Below are the code and all the weights of a small trained network. Each question names an input and a target symbol and asks about switching units off, where a switched-off unit gives its printed mean instead of its output.

import numpy as np


def w(rows, s, z=0):
    codes = np.array(rows[::2]) - 128.0
    scale = np.full(codes.shape[1], s)
    scale[-1] = z or s
    return codes * scale


def norm(h):
    return h / np.sqrt((h * h).mean(-1, keepdims=True) + 1e-5)


def f(y):
    return np.maximum(y, 0)


def softmax(a):
    e = np.exp(a - a.max(-1, keepdims=True))
    return e / e.sum(-1, keepdims=True)


def log_softmax(a):
    a = a - a.max(-1, keepdims=True)
    return a - np.log(np.exp(a).sum(-1, keepdims=True))


def net(x, mask):
    ids = ['βγδεζηθμπσφψ'.index(c) for c in x.split()]
    T = len(ids)
    res = E[ids] + P[:T]
    u = 0
    for l in range(2):
        q, k, v = (norm(res) @ M[l].T for M in (Q, K, V))
        z = softmax(np.where(np.tri(T) > 0, q @ k.T / 3**0.5, -1e9)) @ v
        res = res + np.where(mask[u], z, O[l][:, -1]) @ O[l][:, :-1]
        u += 1
        y = f(norm(res) @ A[l][:, :-1].T + A[l][:, -1])
        res = res + np.where(mask[u : u + 12], y, B[l][:, -1]) @ B[l][:, :-1]
        u += 12
    return log_softmax(norm(res)[-1] @ U[:, :-1].T + U[:, -1])


Q, K, V, O, A, B = {}, {}, {}, {}, {}, {}
E = w([
[148,136,175,108,155,173],'β',
[132,205,115,134,79,117],'γ',
[101,116,143,82,124,115],'δ',
[107,215,166,107,159,171],'ε',
[172,133,140,162,103,172],'ζ',
[174,7,120,83,115,179],'η',
[105,160,203,27,232,196],'θ',
[141,166,113,103,143,137],'μ',
[123,121,110,52,151,129],'π',
[121,127,154,84,147,121],'σ',
[124,181,94,93,147,178],'φ',
[142,86,131,119,76,182],'ψ',
],0.017)
P = w([
[194,133,79,195,76,143],'0',
[88,176,255,108,60,74],'1',
[38,60,116,193,211,165],'2',
[73,147,248,58,83,78],'3',
[59,77,92,211,203,186],'4',
[75,167,247,76,79,86],'5',
],0.0082)
Q[0] = w([
[192,139,186,80,110,177],'0.h0',
[44,141,140,157,124,33],'0.h0',
[152,171,127,2,95,110],'0.h0',
],0.0095)
K[0] = w([
[180,168,12,86,98,126],'0.h0',
[114,190,254,47,134,131],'0.h0',
[215,94,32,108,62,133],'0.h0',
],0.0077)
V[0] = w([
[34,248,252,23,8,199],'0.h0',
[62,147,96,120,95,217],'0.h0',
[110,115,184,184,123,85],'0.h0',
],0.0035)
O[0] = w([
[147,124,79,96,139,141,252],'0.h0',
[95,110,165,100,9,97,193],'0.h0',
[137,127,146,36,153,168,89],'0.h0',
],0.015,0.004)
A[0] = w([
[133,35,189,134,149,244,251],'0.n0',
[94,34,103,154,88,185,172],'0.n1',
[119,200,144,129,155,122,131],'0.n2',
[116,126,124,164,237,124,89],'0.n3',
[136,117,181,195,120,185,180],'0.n4',
[26,98,99,176,164,196,179],'0.n5',
[103,222,98,120,112,139,129],'0.n6',
[120,109,157,108,185,224,102],'0.n7',
[146,135,147,139,104,189,68],'0.n8',
[165,48,53,134,156,126,228],'0.n9',
[1,149,88,65,148,121,227],'0.n10',
[119,59,151,45,10,112,176],'0.n11',
],0.0096,0.0016)
B[0] = w([
[51,135,124,177,88,77,220],'0.n0',
[148,172,102,125,226,49,189],'0.n1',
[67,22,117,41,118,108,195],'0.n2',
[49,179,3,97,76,154,151],'0.n3',
[50,137,101,53,92,75,170],'0.n4',
[7,183,135,152,134,48,202],'0.n5',
[174,100,216,115,130,91,228],'0.n6',
[224,114,62,165,101,134,205],'0.n7',
[193,72,105,78,231,206,168],'0.n8',
[104,234,138,74,12,157,163],'0.n9',
[127,125,134,199,80,120,254],'0.n10',
[162,217,185,117,120,154,222],'0.n11',
],0.0059,0.0087)
Q[1] = w([
[114,139,31,164,180,152],'1.h0',
[52,154,189,165,97,160],'1.h0',
[115,57,103,254,183,119],'1.h0',
],0.0078)
K[1] = w([
[7,171,64,181,140,72],'1.h0',
[162,159,17,114,71,127],'1.h0',
[1,150,211,92,36,22],'1.h0',
],0.0071)
V[1] = w([
[170,107,185,234,114,51],'1.h0',
[8,188,1,230,182,213],'1.h0',
[247,181,73,59,216,200],'1.h0',
],0.006)
O[1] = w([
[135,111,115,141,93,249,45],'1.h0',
[160,95,143,121,87,113,5],'1.h0',
[92,135,95,98,84,93,207],'1.h0',
],0.016,0.0029)
A[1] = w([
[103,231,130,105,165,54,200],'1.n0',
[86,168,46,147,166,105,133],'1.n1',
[132,128,176,136,156,106,156],'1.n2',
[88,113,8,107,101,121,254],'1.n3',
[60,161,150,134,90,51,101],'1.n4',
[83,132,168,113,156,110,79],'1.n5',
[99,154,133,123,114,169,207],'1.n6',
[117,173,85,111,163,83,145],'1.n7',
[123,117,158,55,104,116,150],'1.n8',
[150,130,117,45,93,131,200],'1.n9',
[171,149,78,144,118,134,189],'1.n10',
[96,90,143,87,109,142,66],'1.n11',
],0.013,0.0038)
B[1] = w([
[111,93,88,151,140,123,253],'1.n0',
[202,182,68,213,34,70,179],'1.n1',
[153,138,169,205,136,97,147],'1.n2',
[37,254,140,169,147,76,181],'1.n3',
[165,101,91,124,121,181,246],'1.n4',
[164,184,56,106,89,116,166],'1.n5',
[114,92,91,144,155,45,170],'1.n6',
[112,103,160,192,144,135,181],'1.n7',
[168,126,133,147,161,165,176],'1.n8',
[113,119,163,78,186,166,174],'1.n9',
[115,189,52,100,94,73,139],'1.n10',
[149,122,126,170,46,109,138],'1.n11',
],0.0096,0.017)
U = w([
[167,77,115,62,92,93,203],'β',
[70,132,96,101,188,187,108],'γ',
[129,73,49,147,209,167,79],'δ',
[56,195,52,179,100,76,132],'ε',
[170,128,204,116,94,172,251],'ζ',
[98,174,223,209,169,130,66],'η',
[80,110,166,82,94,7,76],'θ',
[9,143,153,152,130,193,68],'μ',
[175,75,106,240,76,114,114],'π',
[173,43,112,134,156,55,94],'σ',
[92,116,57,72,33,200,55],'φ',
[195,189,115,140,181,185,100],'ψ',
],0.014,0.0032)

Each question gives the input, a string of symbols that net reads in full, and the target symbol t.
The units are the heads (3 rows each of Q, K, V and O) and the neurons (one row each of A and B). Each row of codes is followed by its name. A weight is (code - 128) times the scale printed after its matrix; where a second scale follows, it is the last column's (O, A, B and U).
mask holds one flag per unit, layer by layer, with each layer's heads first. A switched-off unit (its flag False) gives its mean, the last column of its rows in O or B, instead of its output. The means were averaged over made-up inputs and are rounded, as every weight is.
A unit's drop is (log p(t) with every unit on - log p(t) with that unit switched off) / (log p(t) with every unit on - log p(t) with every unit switched off).
The circuit of an input: a set's keep is (log p(t) with only the set's units on - log p(t) with every unit switched off) / (log p(t) with every unit on - log p(t) with every unit switched off). Starting from the 12 units with the biggest drops (on a tie, the unit counted first), units are removed one at a time, each time the one whose removal leaves the highest keep (on an exact tie, the one counted first), for as long as the keep stays at least 0.8.
circuit, biggest first: the units of the circuit, biggest drop first
k most important neurons: the k neurons with the biggest drops, biggest first
k most important neurons of layer l: the k neurons of layer l with the biggest drops, biggest first
input φ ε ζ μ φ ψ, target φ: 2 most important neurons of layer 0 => 0.n0; 0.n5
input θ φ ε γ φ, target π: circuit, biggest first => 1.h0
input ψ ε ε ε μ ε, target ψ: circuit, biggest first => 0.n0; 0.n5; 1.n3; 1.n1
input ψ ζ β φ, target ψ: 3 most important neurons => 0.n0; 0.n6; 0.n4
input σ φ φ σ, target σ: 2 most important neurons of layer 0 => 0.n2; 0.n3
input θ ε σ ψ, target θ: 2 most important neurons of layer 0 => 0.n7; 0.n3
input ζ μ θ δ η ζ, target ζ: 2 most important neurons => 0.n6; 0.n8
input η ε δ ε, target η: 2 most important neurons of layer 0 => 0.n0; 0.n9
input η ε β φ δ μ, target η: circuit, biggest first => 1.h0; 0.h0; 1.n4
input φ σ ε ζ, target φ: 4 most important neurons => 0.n0; 0.n5; 0.n6; 0.n10
input ε ζ ε ε ε, target π: 3 most important neurons of layer 0 => 0.n7; 0.n3; 0.n5
input μ ε φ ε, target μ: circuit, biggest first => 1.h0; 0.n5; 0.h0; 1.n1
input β ε γ η η ζ, target β: 2 most important neurons of layer 1 => 1.n3; 1.n1
input δ φ φ η σ π, target δ: 2 most important neurons => 0.n0; 1.n3
input θ ζ ζ η ε ζ, target θ: 3 most important neurons => 0.n7; 0.n4; 0.n3
input β η ε θ φ ε, target β: 2 most important neurons of layer 0 => 0.n6; 0.n8
input γ φ ε γ β ζ, target γ: 2 most important neurons of layer 0 => 0.n5; 0.n10
input π θ σ δ ε δ, target π: 3 most important neurons => 0.n9; 1.n3; 0.n10
input μ ε β φ θ θ, target μ: most important neuron => 0.n5
input η σ ε σ ε ε, target η: 4 most important neurons => 0.n0; 0.n5; 1.n4; 0.n9
input ζ ε ε μ, target ζ: 3 most important neurons => 0.n6; 0.n8; 0.n2
input η ψ ε μ ε β, target η: most important neuron of layer 1 => 1.n4
input δ ζ ζ ε, target δ: 2 most important neurons => 1.n3; 1.n1
input μ η θ ε θ ε, target μ: 4 most important neurons => 0.n5; 1.n1; 0.n0; 1.n4
input ζ ε β ε ε, target π: 2 most important neurons => 0.n7; 0.n9
input π σ ε β η θ, target π: 3 most important neurons of layer 1 => 1.n3; 1.n2; 1.n11
input π φ ψ ψ ε δ, target π: 3 most important neurons => 0.n9; 0.n10; 1.n3
input η φ γ δ, target η: 4 most important neurons => 0.n0; 1.n4; 0.n9; 1.n1
